[[-50  36  -6 -71  14  33 -21   6 -14 -41]
 [ 52 -71  18  73  14 -16   8   7  18  26]
 [ 38 -16  41  73 -45 -60  57  -6   2  49]
 [-62  75 -14 -87  -9  23 -13  -3 -21 -37]
 [-37   2 -18 -63  45  53 -46  13  -3 -48]]
->
[[-50  -6  14 -21 -14]
 [ 52  18  14   8  18]
 [ 38  41 -45  57   2]
 [-62 -14  -9 -13 -21]
 [-37 -18  45 -46  -3]]

[[-11  19 -14 -32  19]
 [-13  80  68  42  11]
 [-26  28  21 -23  41]
 [-79 -45 -11  20 -92]
 [ 52  34 -86  28  15]
 [-37 -52   6  28 -38]
 [ 21  17 -27 -17   4]
 [-13 -92  31  48   7]]
->
[[-11 -14  19]
 [-13  68  11]
 [-26  21  41]
 [-79 -11 -92]
 [ 52 -86  15]
 [-37   6 -38]
 [ 21 -27   4]
 [-13  31   7]]

[[-56  56  73]
 [ 55 -55 -15]
 [ 39 -37 -43]
 [ 36 -53 -42]
 [ -7   1 -61]
 [ 73 -61  -1]
 [ 37 -43 -52]
 [-98  88  71]
 [ 56 -49  10]]
->
[[-56  73]
 [ 55 -15]
 [ 39 -43]
 [ 36 -42]
 [ -7 -61]
 [ 73  -1]
 [ 37 -52]
 [-98  71]
 [ 56  10]]

[[ -1 -42 -21  39 -40  36  56 -51 -74 -10 -25]
 [ 19  53  76 -39  -4 -10 -12  -6  71  -8   5]
 [ 17  77  54 -60 -34 -14   0 -16  68 -17  25]]
->
[[ -1 -21 -40  56 -74 -25]
 [ 19  76  -4 -12  71   5]
 [ 17  54 -34   0  68  25]]

[[  5 -39  43  -2 -44  12  63]
 [-15  59   0  -9 -29  54 -25]
 [  1 -54 -19  12  56 -73   1]
 [ 27  69 -45  -2  32  13 -79]
 [ 34 -52  28   2 -15 -17  53]
 [-35 -16 -33   9  57 -52 -30]
 [-29  73 -21  -7  -6  45 -54]]
->
[[  5  43 -44  63]
 [-15   0 -29 -25]
 [  1 -19  56   1]
 [ 27 -45  32 -79]
 [ 34  28 -15  53]
 [-35 -33  57 -30]
 [-29 -21  -6 -54]]

[[ 50 -23 -19 -63  53  18  17]
 [-90  -1  -6  49 -49  50 -59]
 [ 23 -59 -59 -38  53 -23  65]
 [-95  23  14  61 -55  36 -61]
 [ 14  64  70   5 -46  19 -61]]
->
[[ 50 -19  53  17]
 [-90  -6 -49 -59]
 [ 23 -59  53  65]
 [-95  14 -55 -61]
 [ 14  70 -46 -61]]
---
[[-10  -7  61 -11 -91]
 [-85  91 -50  90 -14]]
->
[-91  90]

[[ -20  -99 -105   45   79]
 [  -3  -96  -89   32   81]
 [   3  -62  -23    6   62]
 [  -5  -24  -21   14   46]]
->
[ 79  32 -23 -24]

[[ 44  37 -79  42]
 [-89 -87  26 -83]
 [-46 -54 -57 -54]
 [-73 -93  70 -72]]
->
[ 42  26 -54 -73]

[[ 21 -26 -58 -65]
 [-38  44  61  52]
 [ 17 -24 -63 -80]]
->
[-65  61 -24]

[[  4 -12  11  11  12]
 [ 19 -38 105 -73 102]
 [  8  27  -4   3 -13]
 [  4  10 -23  58 -25]
 [ 16 -29  83 -58  81]]
->
[ 12 -73  -4  10  16]

[[  7  -2 -41 -34 -64]
 [ 50 -28 -22 -12  45]
 [-40  -9  49  48  85]]
->
[-64 -12  49]
